Here is a tiny trained network, its code and every weight. The questions are about switching its units off for an input and a target symbol, where a switched-off unit gives its printed mean instead of its output.

import numpy as np


def w(rows, s, z=0):
    codes = np.array(rows[::2]) - 128.0
    scale = np.full(codes.shape[1], s)
    scale[-1] = z or s
    return codes * scale


def norm(h):
    return h / np.sqrt((h * h).mean(-1, keepdims=True) + 1e-5)


def f(y):
    return np.maximum(y, 0)


def softmax(a):
    e = np.exp(a - a.max(-1, keepdims=True))
    return e / e.sum(-1, keepdims=True)


def log_softmax(a):
    a = a - a.max(-1, keepdims=True)
    return a - np.log(np.exp(a).sum(-1, keepdims=True))


def net(x, mask):
    ids = ['γδζμστφ'.index(c) for c in x.split()]
    T = len(ids)
    res = E[ids] + P[:T]
    r = norm(res)
    for j in range(2):
        rows = slice(2 * j, 2 * j + 2)
        q, k, v = (r @ M[0][rows].T for M in (Q, K, V))
        z = softmax(np.where(np.tri(T) > 0, q @ k.T / 2**0.5, -1e9)) @ v
        o = O[0][rows]
        res = res + np.where(mask[j], z, o[:, -1]) @ o[:, :-1]
    y = f(norm(res) @ A[0][:, :-1].T + A[0][:, -1])
    res = res + np.where(mask[2:6], y, B[0][:, -1]) @ B[0][:, :-1]
    return log_softmax(norm(res)[-1] @ U[:, :-1].T + U[:, -1])


Q, K, V, O, A, B = {}, {}, {}, {}, {}, {}
E = w([
[85,69,113,115],'γ',
[230,135,231,121],'δ',
[121,159,95,87],'ζ',
[123,241,119,251],'μ',
[109,44,111,150],'σ',
[73,43,124,77],'τ',
[132,121,199,153],'φ',
],0.017)
P = w([
[223,253,63,140],'0',
[139,116,195,33],'1',
[71,124,172,115],'2',
[67,114,189,117],'3',
[122,93,191,63],'4',
[120,92,204,66],'5',
[119,109,188,74],'6',
[160,62,170,69],'7',
[126,98,182,73],'8',
],0.0072)
Q[0] = w([
[207,212,184,187],'h1',
[135,78,225,122],'h1',
[37,2,23,49],'h2',
[72,132,179,36],'h2',
],0.0096)
K[0] = w([
[74,133,206,91],'h1',
[171,166,134,77],'h1',
[175,99,9,109],'h2',
[190,100,145,160],'h2',
],0.013)
V[0] = w([
[106,144,104,156],'h1',
[75,41,119,241],'h1',
[6,158,81,2],'h2',
[197,155,46,158],'h2',
],0.01)
O[0] = w([
[152,127,28,99,98],'h1',
[110,152,18,82,118],'h1',
[49,223,143,76,4],'h2',
[249,196,83,68,196],'h2',
],0.012,0.0023)
A[0] = w([
[67,152,139,198,250],'n1',
[135,164,42,247,195],'n2',
[126,74,201,141,22],'n3',
[120,15,71,107,95],'n4',
],0.012,0.0022)
B[0] = w([
[153,76,56,115,227],'n1',
[196,54,7,41,203],'n2',
[135,133,145,165,253],'n3',
[100,138,98,186,246],'n4',
],0.015,0.0054)
U = w([
[111,185,95,64,77],'γ',
[112,86,141,195,168],'δ',
[228,192,215,178,255],'ζ',
[96,102,87,185,97],'μ',
[221,93,19,139,128],'σ',
[2,162,117,90,85],'τ',
[100,88,114,144,54],'φ',
],0.011,0.0048)

Each question gives the input, a string of symbols that net reads in full, and the target symbol t.
The units are the heads (2 rows each of Q, K, V and O) and the neurons (one row each of A and B). Each row of codes is followed by its name. A weight is (code - 128) times the scale printed after its matrix; where a second scale follows, it is the last column's (O, A, B and U).
mask holds one flag per unit, heads first, then neurons. A switched-off unit (its flag False) gives its mean, the last column of its rows in O or B, instead of its output. The means were averaged over made-up inputs and are rounded, as every weight is.
A unit's drop is (log p(t) with every unit on - log p(t) with that unit switched off) / (log p(t) with every unit on - log p(t) with every unit switched off).
The circuit of an input: a set's keep is (log p(t) with only the set's units on - log p(t) with every unit switched off) / (log p(t) with every unit on - log p(t) with every unit switched off). Starting from all 6 units, units are removed one at a time, each time the one whose removal leaves the highest keep (on an exact tie, the one counted first), for as long as the keep stays at least 0.8.
circuit, biggest first: the units of the circuit, biggest drop first
unit that matters most: the unit with the biggest drop
top k neurons: the k neurons with the biggest drops, biggest first
drop of u: that unit's drop, to one decimal
input δ σ γ σ σ, target δ: circuit, biggest first	[h1; h2]
input δ ζ σ τ γ, target δ: unit that matters most	h1
input ζ φ δ σ σ γ, target ζ: circuit, biggest first	[h1; h2]
input ζ ζ δ σ ζ, target ζ: top 2 neurons	[n2; n1]
input δ τ μ φ μ σ φ μ γ, target δ: top 2 neurons	[n2; n3]
input ζ σ σ, target ζ: circuit, biggest first	[h1; h2]
input ζ σ δ δ σ σ σ σ, target ζ: circuit, biggest first	[h1; h2; n1]
input δ φ σ τ σ ζ, target δ: circuit, biggest first	[h2; n2]
input τ τ μ γ σ σ, target τ: drop of h2	0.7
input γ σ γ, target γ: drop of h2	1.0
input τ ζ ζ ζ, target τ: drop of h2	1.4
